Below are the code and all the weights of a small trained network. Each question names an input and a target symbol and asks about switching units off, where a switched-off unit gives its printed mean instead of its output.

import numpy as np


def w(rows, s, z=0):
    codes = np.array(rows[::2]) - 128.0
    scale = np.full(codes.shape[1], s)
    scale[-1] = z or s
    return codes * scale


def norm(h):
    return h / np.sqrt((h * h).mean(-1, keepdims=True) + 1e-5)


def f(y):
    return y / 2 * (1 + np.tanh(0.7978845608 * (y + 0.044715 * y**3)))


def softmax(a):
    e = np.exp(a - a.max(-1, keepdims=True))
    return e / e.sum(-1, keepdims=True)


def log_softmax(a):
    a = a - a.max(-1, keepdims=True)
    return a - np.log(np.exp(a).sum(-1, keepdims=True))


def net(x, mask):
    ids = ['ΛΞΦΨβζμστ'.index(c) for c in x.split()]
    T = len(ids)
    res = E[ids] + P[:T]
    u = 0
    for l in range(3):
        q, k, v = (norm(res) @ M[l].T for M in (Q, K, V))
        z = softmax(np.where(np.tri(T) > 0, q @ k.T / 2**0.5, -1e9)) @ v
        res = res + np.where(mask[u], z, O[l][:, -1]) @ O[l][:, :-1]
        u += 1
        y = f(norm(res) @ A[l][:, :-1].T + A[l][:, -1])
        res = res + np.where(mask[u : u + 8], y, B[l][:, -1]) @ B[l][:, :-1]
        u += 8
    return log_softmax(norm(res)[-1] @ U[:, :-1].T + U[:, -1])


Q, K, V, O, A, B = {}, {}, {}, {}, {}, {}
E = w([
[94,129,119,49,96,130],'Λ',
[157,131,141,38,124,74],'Ξ',
[48,99,117,151,119,161],'Φ',
[104,125,150,87,133,56],'Ψ',
[81,83,116,143,117,184],'β',
[132,129,99,157,74,64],'ζ',
[218,151,130,121,141,3],'μ',
[188,62,135,96,166,139],'σ',
[221,114,89,144,103,120],'τ',
],0.011)
P = w([
[136,176,125,149,133,156],'0',
[88,125,168,14,38,116],'1',
[101,91,192,61,26,100],'2',
[118,54,210,132,54,74],'3',
[105,54,138,147,110,86],'4',
[100,69,65,135,143,87],'5',
[79,89,3,54,168,84],'6',
],0.0061)
Q[0] = w([
[96,79,1,98,126,70],'0.h1',
[129,214,42,95,207,150],'0.h1',
],0.0076)
K[0] = w([
[199,1,73,236,227,76],'0.h1',
[47,188,40,134,196,128],'0.h1',
],0.0085)
V[0] = w([
[28,200,101,197,4,34],'0.h1',
[213,55,35,146,31,172],'0.h1',
],0.014)
O[0] = w([
[115,242,28,65,40,199,115],'0.h1',
[187,2,110,121,56,188,245],'0.h1',
],0.0089,0.012)
A[0] = w([
[85,88,111,125,40,76,130],'0.n1',
[186,157,79,207,116,101,211],'0.n2',
[242,157,107,178,126,120,176],'0.n3',
[41,105,85,254,137,210,201],'0.n4',
[157,96,110,132,160,214,120],'0.n5',
[146,110,185,129,94,98,95],'0.n6',
[117,111,133,224,52,45,1],'0.n7',
[144,145,141,159,173,115,88],'0.n8',
],0.015,0.0034)
B[0] = w([
[95,113,166,39,100,133,254],'0.n1',
[233,167,104,138,125,108,150],'0.n2',
[249,132,104,88,104,96,168],'0.n3',
[199,239,252,110,82,193,161],'0.n4',
[119,111,176,21,153,142,193],'0.n5',
[164,66,201,124,153,114,181],'0.n6',
[163,42,119,219,224,111,150],'0.n7',
[182,189,150,89,133,126,128],'0.n8',
],0.014,0.0081)
Q[1] = w([
[205,134,144,129,155,137],'1.h1',
[106,122,60,254,127,191],'1.h1',
],0.023)
K[1] = w([
[108,182,98,146,151,151],'1.h1',
[2,58,105,118,104,164],'1.h1',
],0.026)
V[1] = w([
[139,150,236,39,151,88],'1.h1',
[71,94,169,113,131,255],'1.h1',
],0.017)
O[1] = w([
[172,137,204,31,150,74,255],'1.h1',
[207,119,114,71,225,255,51],'1.h1',
],0.0097,0.013)
A[1] = w([
[67,120,97,203,213,183,62],'1.n1',
[6,94,124,126,138,185,54],'1.n2',
[154,103,90,181,86,181,67],'1.n3',
[191,181,144,210,148,173,63],'1.n4',
[188,140,114,143,166,136,96],'1.n5',
[192,192,71,145,207,100,103],'1.n6',
[96,130,143,194,182,114,54],'1.n7',
[34,125,206,143,117,182,6],'1.n8',
],0.014,0.0024)
B[1] = w([
[134,30,14,98,217,71,115],'1.n1',
[203,141,187,8,143,56,175],'1.n2',
[121,129,85,68,182,155,88],'1.n3',
[193,113,174,172,116,93,67],'1.n4',
[148,35,154,161,147,108,124],'1.n5',
[22,143,162,192,93,68,112],'1.n6',
[95,216,73,119,148,148,141],'1.n7',
[148,87,131,186,133,80,254],'1.n8',
],0.014,0.00095)
Q[2] = w([
[45,24,45,90,108,112],'2.h1',
[42,211,131,62,252,92],'2.h1',
],0.0038)
K[2] = w([
[55,101,87,159,123,128],'2.h1',
[107,128,102,136,3,102],'2.h1',
],0.0051)
V[2] = w([
[112,165,230,180,86,192],'2.h1',
[254,155,114,170,103,132],'2.h1',
],0.033)
O[2] = w([
[107,112,50,70,191,74,4],'2.h1',
[3,91,154,107,106,115,163],'2.h1',
],0.022,0.0028)
A[2] = w([
[51,122,76,112,158,144,160],'2.n1',
[75,154,152,199,141,92,125],'2.n2',
[156,154,173,191,121,216,1],'2.n3',
[83,248,128,139,177,146,99],'2.n4',
[134,156,127,87,65,155,199],'2.n5',
[151,58,180,111,92,166,132],'2.n6',
[145,96,45,124,115,80,122],'2.n7',
[134,64,176,167,183,96,139],'2.n8',
],0.017,0.0034)
B[2] = w([
[120,94,147,231,194,144,136],'2.n1',
[151,166,115,191,171,114,139],'2.n2',
[74,138,185,68,214,155,145],'2.n3',
[241,37,6,172,120,67,137],'2.n4',
[94,202,60,127,121,151,206],'2.n5',
[189,113,9,167,100,65,252],'2.n6',
[63,163,89,73,122,106,145],'2.n7',
[63,160,101,190,164,191,200],'2.n8',
],0.017,0.014)
U = w([
[168,157,189,161,104,199,238],'Λ',
[172,149,221,92,152,54,37],'Ξ',
[44,104,86,76,196,117,165],'Φ',
[195,196,49,170,178,92,60],'Ψ',
[127,108,167,35,182,124,188],'β',
[65,134,47,155,94,228,152],'ζ',
[33,151,163,170,62,63,139],'μ',
[124,68,168,187,179,115,194],'σ',
[150,1,134,93,32,151,3],'τ',
],0.0079,0.0024)

Each question gives the input, a string of symbols that net reads in full, and the target symbol t.
The units are the heads (2 rows each of Q, K, V and O) and the neurons (one row each of A and B). Each row of codes is followed by its name. A weight is (code - 128) times the scale printed after its matrix; where a second scale follows, it is the last column's (O, A, B and U).
mask holds one flag per unit, layer by layer, with each layer's heads first. A switched-off unit (its flag False) gives its mean, the last column of its rows in O or B, instead of its output. The means were averaged over made-up inputs and are rounded, as every weight is.
A unit's drop is (log p(t) with every unit on - log p(t) with that unit switched off) / (log p(t) with every unit on - log p(t) with every unit switched off).
The circuit of an input: a set's keep is (log p(t) with only the set's units on - log p(t) with every unit switched off) / (log p(t) with every unit on - log p(t) with every unit switched off). Starting from the 12 units with the biggest drops (on a tie, the unit counted first), units are removed one at a time, each time the one whose removal leaves the highest keep (on an exact tie, the one counted first), for as long as the keep stays at least 0.8.
circuit, biggest first: the units of the circuit, biggest drop first
most important unit: the unit with the biggest drop
k most important neurons: the k neurons with the biggest drops, biggest first
k most important neurons of layer l: the k neurons of layer l with the biggest drops, biggest first
input Λ Ξ Ψ Φ ζ Ψ, target ζ: circuit, biggest first	0.h1
input β Ξ μ Λ Ξ Ξ, target Ξ: 3 most important neurons	2.n6, 0.n1, 2.n8
input Ψ μ Ξ, target Ψ: circuit, biggest first	2.h1, 0.h1
input Φ Ψ μ σ Φ μ, target Φ: 3 most important neurons of layer 2	2.n7, 2.n8, 2.n6
input μ Ψ Ψ Φ μ, target μ: circuit, biggest first	0.h1, 0.n1, 1.h1
input Λ Λ ζ, target Λ: 3 most important neurons of layer 0	0.n4, 0.n1, 0.n5
input Φ μ ζ, target Φ: circuit, biggest first	0.n4, 2.h1
input σ σ Ψ ζ Ψ μ, target σ: 2 most important neurons	0.n7, 2.n5
input ζ Ψ β Φ, target ζ: 2 most important neurons of layer 0	0.n4, 0.n5
input ζ ζ Λ, target ζ: circuit, biggest first	0.h1, 1.h1
input μ β β Φ Φ Ξ, target Φ: circuit, biggest first	2.h1, 0.n4
input Λ σ Ψ, target σ: circuit, biggest first	0.h1, 0.n7
input σ Ψ μ Φ, target σ: 3 most important neurons	0.n7, 2.n5, 0.n6
input β Φ Φ Φ, target β: most important unit	1.h1
input Λ σ β, target Λ: 2 most important neurons of layer 0	0.n4, 0.n3
input μ Ψ Ψ Φ Ξ, target μ: circuit, biggest first	1.h1, 0.h1, 0.n1
input Λ Λ Ψ Ξ μ β β, target μ: circuit, biggest first	1.h1, 0.h1, 0.n2
input σ Λ Ξ, target σ: 2 most important neurons of layer 2	2.n8, 2.n5
input μ β σ β μ Λ Ψ, target μ: 2 most important neurons	2.n6, 0.n5
input Λ Λ Λ Λ, target Λ: most important neuron	0.n4
input β Ψ β Ψ Λ, target β: 3 most important neurons	2.n6, 0.n4, 2.n8
input Ψ Λ Ψ, target Ψ: circuit, biggest first	0.h1, 2.h1
input μ Ψ Ψ Ψ μ, target μ: 2 most important neurons of layer 0	0.n5, 0.n1
input β τ β ζ Λ ζ μ, target ζ: 2 most important neurons of layer 0	0.n2, 0.n6
input β Ψ Ψ Ψ Ψ, target Ψ: 2 most important neurons of layer 0	0.n6, 0.n1
input Ξ Ψ Λ Λ, target Ξ: 2 most important neurons of layer 2	2.n6, 2.n8
input Ψ Φ Ψ Λ, target Ψ: circuit, biggest first	2.h1
input Φ Ψ Ψ ζ Φ Ξ σ, target σ: 2 most important neurons	2.n5, 2.n8
input Λ β Λ Ψ, target Λ: 3 most important neurons	0.n4, 0.n1, 0.n5
input Ψ Ψ Ψ σ, target Ψ: 2 most important neurons of layer 0	0.n1, 0.n5
